Below is a small trained network, with its code and all its weights. Each question gives an input and a target symbol and asks what happens when units are switched off, that is, made to give their printed mean instead of their output.

import numpy as np


def w(rows, s, z=0):
    codes = np.array(rows[::2]) - 128.0
    scale = np.full(codes.shape[1], s)
    scale[-1] = z or s
    return codes * scale


def f(y):
    return y / 2 * (1 + np.tanh(0.7978845608 * (y + 0.044715 * y**3)))


def softmax(a):
    e = np.exp(a - a.max(-1, keepdims=True))
    return e / e.sum(-1, keepdims=True)


def log_softmax(a):
    a = a - a.max(-1, keepdims=True)
    return a - np.log(np.exp(a).sum(-1, keepdims=True))


def net(x, mask):
    ids = ['αβγδεζηθλστφψω'.index(c) for c in x.split()]
    T = len(ids)
    res = E[ids] + P[:T]
    q, k, v = (res @ M[0].T for M in (Q, K, V))
    z = softmax(np.where(np.tri(T) > 0, q @ k.T / 2**0.5, -1e9)) @ v
    res = res + np.where(mask[0], z, O[0][:, -1]) @ O[0][:, :-1]
    y = f(res @ A[0][:, :-1].T + A[0][:, -1])
    res = res + np.where(mask[1:9], y, B[0][:, -1]) @ B[0][:, :-1]
    return log_softmax(res[-1] @ U[:, :-1].T + U[:, -1])


Q, K, V, O, A, B = {}, {}, {}, {}, {}, {}
E = w([
[68,122,166,99,163,144,153,113,128],'α',
[80,99,120,139,210,219,108,147,109],'β',
[108,125,99,102,131,148,165,119,163],'γ',
[168,165,69,117,140,185,172,163,132],'δ',
[89,190,146,64,99,231,120,102,78],'ε',
[165,155,132,80,155,176,167,161,99],'ζ',
[44,125,111,138,145,128,138,89,180],'η',
[127,177,41,112,95,146,143,89,156],'θ',
[170,132,117,115,54,89,118,118,196],'λ',
[157,178,145,149,204,135,40,172,123],'σ',
[135,74,143,118,178,90,136,92,246],'τ',
[161,143,197,118,131,146,222,229,106],'φ',
[100,101,66,143,174,8,125,164,138],'ψ',
[132,120,154,84,156,135,146,150,130],'ω',
],0.018)
P = w([
[1,245,229,144,78,16,74,248,163],'0',
[218,94,115,174,156,97,71,138,126],'1',
[138,174,96,51,129,134,201,243,159],'2',
[215,118,105,172,143,88,87,94,97],'3',
[140,165,113,24,137,139,203,231,157],'4',
[209,116,102,164,141,99,104,76,88],'5',
[145,182,80,28,117,136,221,218,167],'6',
[167,107,126,153,148,113,118,47,76],'7',
[100,182,90,32,134,118,165,167,186],'8',
[178,107,148,123,147,137,154,44,54],'9',
[94,184,118,87,110,128,190,207,205],'10',
[225,140,87,149,145,135,125,83,61],'11',
[107,185,119,51,133,121,193,216,183],'12',
[201,135,113,147,150,107,92,68,63],'13',
],0.0099)
Q[0] = w([
[98,238,116,103,198,136,151,152,183],'h1',
[166,52,127,254,111,181,110,74,51],'h1',
],0.0076)
K[0] = w([
[14,170,255,181,55,112,114,201,186],'h1',
[182,5,55,78,128,218,209,53,79],'h1',
],0.0069)
V[0] = w([
[248,171,249,11,35,115,228,213,156],'h1',
[135,253,135,91,101,255,88,136,4],'h1',
],0.0083)
O[0] = w([
[119,244,77,221,70,186,184,109,71,255],'h1',
[149,221,161,58,165,181,7,169,87,55],'h1',
],0.011,0.0065)
A[0] = w([
[70,154,126,121,72,175,97,203,154,80],'n1',
[157,78,147,218,254,156,121,177,47,166],'n2',
[227,133,107,150,115,145,58,95,102,169],'n3',
[190,55,89,161,203,131,100,60,46,138],'n4',
[153,133,115,80,158,95,101,150,49,253],'n5',
[169,128,136,246,150,141,206,48,57,108],'n6',
[106,77,125,127,92,62,181,159,174,161],'n7',
[54,150,146,18,132,106,145,168,136,94],'n8',
],0.0094,0.0053)
B[0] = w([
[183,147,95,88,234,71,126,115,131,160],'n1',
[35,118,133,130,110,83,143,133,188,154],'n2',
[123,94,77,168,74,143,96,87,153,156],'n3',
[90,112,10,126,229,104,107,84,108,151],'n4',
[108,145,164,113,109,94,99,102,116,160],'n5',
[136,113,202,118,139,63,93,100,177,252],'n6',
[129,143,112,140,140,207,99,154,59,207],'n7',
[136,62,72,127,102,148,120,162,232,152],'n8',
],0.011,0.02)
U = w([
[88,167,90,108,112,122,146,187,157,162],'α',
[181,79,157,115,135,100,60,173,185,66],'β',
[89,165,92,140,125,123,174,169,121,158],'γ',
[136,177,85,146,182,132,94,177,114,85],'δ',
[181,137,125,123,184,132,29,144,136,2],'ε',
[143,180,142,143,181,174,59,91,50,173],'ζ',
[119,89,88,143,90,158,96,191,165,144],'η',
[104,124,90,60,142,99,106,115,140,233],'θ',
[92,163,172,176,73,69,146,140,144,65],'λ',
[178,122,156,122,163,102,57,188,158,175],'σ',
[144,37,172,179,59,111,79,71,89,211],'τ',
[243,106,148,157,255,87,71,53,138,4],'φ',
[114,103,103,171,133,173,121,149,76,150],'ψ',
[143,136,77,136,178,25,168,120,69,209],'ω',
],0.0088,0.0058)

Each question gives the input, a string of symbols that net reads in full, and the target symbol t.
The units are the heads (2 rows each of Q, K, V and O) and the neurons (one row each of A and B). Each row of codes is followed by its name. A weight is (code - 128) times the scale printed after its matrix; where a second scale follows, it is the last column's (O, A, B and U).
mask holds one flag per unit, heads first, then neurons. A switched-off unit (its flag False) gives its mean, the last column of its rows in O or B, instead of its output. The means were averaged over made-up inputs and are rounded, as every weight is.
A unit's drop is (log p(t) with every unit on - log p(t) with that unit switched off) / (log p(t) with every unit on - log p(t) with every unit switched off).
The circuit of an input: a set's keep is (log p(t) with only the set's units on - log p(t) with every unit switched off) / (log p(t) with every unit on - log p(t) with every unit switched off). Starting from all 9 units, units are removed one at a time, each time the one whose removal leaves the highest keep (on an exact tie, the one counted first), for as long as the keep stays at least 0.8.
circuit, biggest first: the units of the circuit, biggest drop first
top k neurons: the k neurons with the biggest drops, biggest first
input φ λ ζ λ θ τ τ α ω β η, target φ: circuit, biggest first : [n1; h1; n6]
input ω ε λ τ θ λ ζ ζ ζ ζ ζ ω, target τ: top 4 neurons : [n3; n7; n1; n6]
input ω φ λ, target ω: circuit, biggest first : [h1; n1; n7]
input δ λ λ ω γ σ, target τ: top 4 neurons : [n3; n1; n2; n6]
input λ α τ θ ψ, target λ: circuit, biggest first : [h1; n6]
input λ τ φ ω ζ τ θ ε η φ δ, target λ: circuit, biggest first : [h1; n6]
input β β ε ψ ε φ λ ζ η, target β: circuit, biggest first : [h1; n8]
input ω τ ψ η ω σ λ σ ω ζ ζ, target ω: top 3 neurons : [n7; n1; n8]
input σ λ τ η η β ψ δ ψ τ ω τ λ, target σ: circuit, biggest first : [h1]
input β ψ δ, target β: top 2 neurons : [n8; n7]
input λ τ λ τ λ ζ γ λ τ ω ω λ, target τ: circuit, biggest first : [n1; n3]
input ε σ δ ψ θ δ γ α θ θ σ λ γ, target ε: circuit, biggest first : [h1; n8]
input ω α α β σ α δ λ γ η α, target ω: top 2 neurons : [n1; n7]
input η γ ω σ δ θ δ β τ τ τ ε ω β, target θ: circuit, biggest first : [n2; h1; n4]
input φ λ ε θ δ, target φ: circuit, biggest first : [n6; h1; n1]
input θ ζ ψ δ ζ δ β φ ζ φ, target λ: top neuron : [n2]
input η α φ β τ λ ε δ σ ω γ, target η: top 2 neurons : [n8; n6]
input φ ω σ ζ τ σ ε τ φ η λ λ ε, target φ: top 3 neurons : [n1; n6; n7]
input σ λ τ ε α γ ω δ θ β β ψ β α, target θ: top 3 neurons : [n7; n6; n2]
input ψ δ ψ φ τ σ β η λ, target ψ: top neuron : [n7]
